Below are the code and all the weights of a small trained network. Each question names an input and a target symbol and asks about switching units off, where a switched-off unit gives its printed mean instead of its output.

import numpy as np


def w(rows, s, z=0):
    codes = np.array(rows[::2]) - 128.0
    scale = np.full(codes.shape[1], s)
    scale[-1] = z or s
    return codes * scale


def norm(h):
    return h / np.sqrt((h * h).mean(-1, keepdims=True) + 1e-5)


def f(y):
    return y / 2 * (1 + np.tanh(0.7978845608 * (y + 0.044715 * y**3)))


def softmax(a):
    e = np.exp(a - a.max(-1, keepdims=True))
    return e / e.sum(-1, keepdims=True)


def log_softmax(a):
    a = a - a.max(-1, keepdims=True)
    return a - np.log(np.exp(a).sum(-1, keepdims=True))


def net(x, mask):
    ids = ['ΓΣΦΩεθπτ'.index(c) for c in x.split()]
    T = len(ids)
    res = E[ids] + P[:T]
    u = 0
    for l in range(2):
        r = norm(res)
        for j in range(2):
            rows = slice(3 * j, 3 * j + 3)
            q, k, v = (r @ M[l][rows].T for M in (Q, K, V))
            z = softmax(np.where(np.tri(T) > 0, q @ k.T / 3**0.5, -1e9)) @ v
            o = O[l][rows]
            res = res + np.where(mask[u + j], z, o[:, -1]) @ o[:, :-1]
        u += 2
        y = f(norm(res) @ A[l][:, :-1].T + A[l][:, -1])
        res = res + np.where(mask[u : u + 16], y, B[l][:, -1]) @ B[l][:, :-1]
        u += 16
    return log_softmax(norm(res)[-1] @ U[:, :-1].T + U[:, -1])


Q, K, V, O, A, B = {}, {}, {}, {}, {}, {}
E = w([
[103,142,114],'Γ',
[102,141,112],'Σ',
[108,142,117],'Φ',
[113,146,114],'Ω',
[122,161,113],'ε',
[142,195,120],'θ',
[170,220,117],'π',
[150,3,163],'τ',
],0.0046)
P = w([
[179,81,2],'0',
[84,119,201],'1',
[127,107,18],'2',
[121,117,199],'3',
[106,131,40],'4',
[142,132,191],'5',
[97,157,60],'6',
[157,153,177],'7',
[88,196,78],'8',
[169,155,155],'9',
],0.0043)
Q[0] = w([
[135,143,37],'L0H1',
[159,131,4],'L0H1',
[91,68,31],'L0H1',
[140,76,87],'L0H2',
[120,98,158],'L0H2',
[100,248,166],'L0H2',
],0.0033)
K[0] = w([
[95,57,78],'L0H1',
[103,8,70],'L0H1',
[74,77,142],'L0H1',
[188,156,40],'L0H2',
[102,65,93],'L0H2',
[34,154,251],'L0H2',
],0.0032)
V[0] = w([
[177,125,93],'L0H1',
[168,120,152],'L0H1',
[120,126,130],'L0H1',
[118,121,141],'L0H2',
[144,113,204],'L0H2',
[73,150,252],'L0H2',
],0.003)
O[0] = w([
[135,58,158,176],'L0H1',
[73,115,116,71],'L0H1',
[131,136,128,125],'L0H1',
[133,143,133,111],'L0H2',
[107,209,201,14],'L0H2',
[204,239,253,1],'L0H2',
],0.0019,0.00055)
A[0] = w([
[128,128,128,128],'L0N1',
[208,177,97,88],'L0N2',
[108,129,132,119],'L0N3',
[149,116,118,122],'L0N4',
[147,121,121,125],'L0N5',
[128,128,128,128],'L0N6',
[97,206,121,2],'L0N7',
[153,61,86,111],'L0N8',
[234,61,160,60],'L0N9',
[128,128,128,128],'L0N10',
[67,133,169,107],'L0N11',
[128,128,128,128],'L0N12',
[250,216,101,139],'L0N13',
[129,128,128,128],'L0N14',
[66,172,254,157],'L0N15',
[245,23,146,88],'L0N16',
],0.0048,0.0035)
B[0] = w([
[128,128,128,128],'L0N1',
[139,85,143,132],'L0N2',
[137,129,126,122],'L0N3',
[112,134,128,121],'L0N4',
[119,131,128,124],'L0N5',
[128,128,128,128],'L0N6',
[143,156,152,98],'L0N7',
[44,145,156,135],'L0N8',
[99,201,121,100],'L0N9',
[128,128,128,128],'L0N10',
[171,92,122,125],'L0N11',
[128,128,128,128],'L0N12',
[124,43,156,215],'L0N13',
[128,128,128,128],'L0N14',
[145,2,116,252],'L0N15',
[64,233,170,130],'L0N16',
],0.0045,0.0022)
Q[1] = w([
[143,121,126],'L1H1',
[147,82,137],'L1H1',
[112,252,92],'L1H1',
[156,111,166],'L1H2',
[114,136,147],'L1H2',
[176,76,186],'L1H2',
],0.02)
K[1] = w([
[143,171,117],'L1H1',
[87,246,133],'L1H1',
[188,2,86],'L1H1',
[167,180,178],'L1H2',
[56,160,116],'L1H2',
[188,165,177],'L1H2',
],0.0088)
V[1] = w([
[98,205,65],'L1H1',
[132,22,229],'L1H1',
[218,93,47],'L1H1',
[72,3,80],'L1H2',
[180,136,87],'L1H2',
[144,165,67],'L1H2',
],0.0049)
O[1] = w([
[73,213,151,130],'L1H1',
[161,12,104,120],'L1H1',
[165,255,12,195],'L1H1',
[16,212,210,254],'L1H2',
[85,118,63,139],'L1H2',
[78,32,82,124],'L1H2',
],0.004,0.0047)
A[1] = w([
[96,36,133,86],'L1N1',
[118,152,114,16],'L1N2',
[166,130,168,219],'L1N3',
[119,137,127,61],'L1N4',
[182,83,75,139],'L1N5',
[116,106,168,163],'L1N6',
[127,129,128,123],'L1N7',
[150,73,2,82],'L1N8',
[224,9,236,8],'L1N9',
[150,76,68,147],'L1N10',
[142,156,71,255],'L1N11',
[122,108,103,6],'L1N12',
[149,155,74,213],'L1N13',
[185,131,147,207],'L1N14',
[168,90,100,65],'L1N15',
[222,152,130,43],'L1N16',
],0.0093,0.0024)
B[1] = w([
[134,173,175,145],'L1N1',
[135,131,131,118],'L1N2',
[122,97,115,161],'L1N3',
[129,131,128,119],'L1N4',
[76,167,158,142],'L1N5',
[136,100,141,152],'L1N6',
[128,128,128,128],'L1N7',
[7,134,111,252],'L1N8',
[163,45,204,181],'L1N9',
[65,145,132,167],'L1N10',
[135,91,114,216],'L1N11',
[117,159,123,110],'L1N12',
[129,99,121,189],'L1N13',
[111,107,117,137],'L1N14',
[118,175,156,110],'L1N15',
[103,120,124,111],'L1N16',
],0.011,0.004)
U = w([
[76,93,23,243],'Γ',
[36,118,163,23],'Σ',
[82,162,194,4],'Φ',
[126,173,180,23],'Ω',
[153,205,160,55],'ε',
[222,198,90,211],'θ',
[227,71,27,137],'π',
[166,10,204,202],'τ',
],0.011,0.0024)

Each question gives the input, a string of symbols that net reads in full, and the target symbol t.
The units are the heads (3 rows each of Q, K, V and O) and the neurons (one row each of A and B). Each row of codes is followed by its name. A weight is (code - 128) times the scale printed after its matrix; where a second scale follows, it is the last column's (O, A, B and U).
mask holds one flag per unit, layer by layer, with each layer's heads first. A switched-off unit (its flag False) gives its mean, the last column of its rows in O or B, instead of its output. The means were averaged over made-up inputs and are rounded, as every weight is.
A unit's drop is (log p(t) with every unit on - log p(t) with that unit switched off) / (log p(t) with every unit on - log p(t) with every unit switched off).
unit that matters most: the unit with the biggest drop
top k neurons: the k neurons with the biggest drops, biggest first
k most important neurons of layer l: the k neurons of layer l with the biggest drops, biggest first
heads that matter: for each layer, one digit per head in row order, 1 if its drop is at least 0.15 and else 0, layers parted by /
input ε τ Σ Ω Σ Φ τ Σ θ Γ, target θ: heads that matter -> 01 / 11
input ε Φ τ π, target τ: heads that matter -> 00 / 00
input Σ ε π π θ θ, target π: 2 most important neurons of layer 1 -> L1N8; L1N5
input Ω π θ Σ, target π: heads that matter -> 00 / 10
input Φ Γ Φ Φ Φ Σ θ Φ, target θ: heads that matter -> 00 / 10
input Ω ε ε Σ, target ε: top neuron -> L1N11
input Γ Σ ε π, target π: top 2 neurons -> L0N15; L1N8
input ε ε Γ π τ Σ, target τ: heads that matter -> 00 / 00
input Ω Ω Σ ε, target ε: heads that matter -> 00 / 11
input π Σ Φ ε Ω Γ, target ε: heads that matter -> 01 / 10
input ε Ω Σ τ Σ θ ε τ π θ, target τ: 3 most important neurons of layer 0 -> L0N16; L0N9; L0N13
input Ω Φ θ Φ Ω θ Γ Γ Φ θ, target θ: 3 most important neurons of layer 0 -> L0N13; L0N15; L0N8
input τ Φ Σ θ θ Φ Γ θ τ θ, target τ: top 4 neurons -> L0N16; L0N8; L0N13; L0N2
input π Σ θ π Γ Σ, target π: heads that matter -> 00 / 11
input Φ π Γ Γ ε τ Φ Φ Φ π, target π: top 3 neurons -> L0N13; L1N8; L0N15
input θ τ π τ Φ Ω ε Φ, target ε: heads that matter -> 00 / 10
input ε Γ τ θ Ω Ω, target θ: 3 most important neurons of layer 0 -> L0N15; L0N16; L0N8
input τ ε τ Φ θ τ τ π Φ ε, target π: top 3 neurons -> L1N8; L0N15; L1N9
input τ π Ω τ Ω π, target τ: unit that matters most -> L0N16
input π Γ θ ε θ Φ, target θ: unit that matters most -> L0N15
input ε Ω Σ Φ Φ θ τ ε Ω Φ, target ε: top 2 neurons -> L0N15; L1N8
input Σ π ε Ω, target π: top 3 neurons -> L0N15; L1N8; L1N10
input ε ε τ Φ Γ τ Σ Σ τ Ω, target τ: top 2 neurons -> L0N16; L0N13
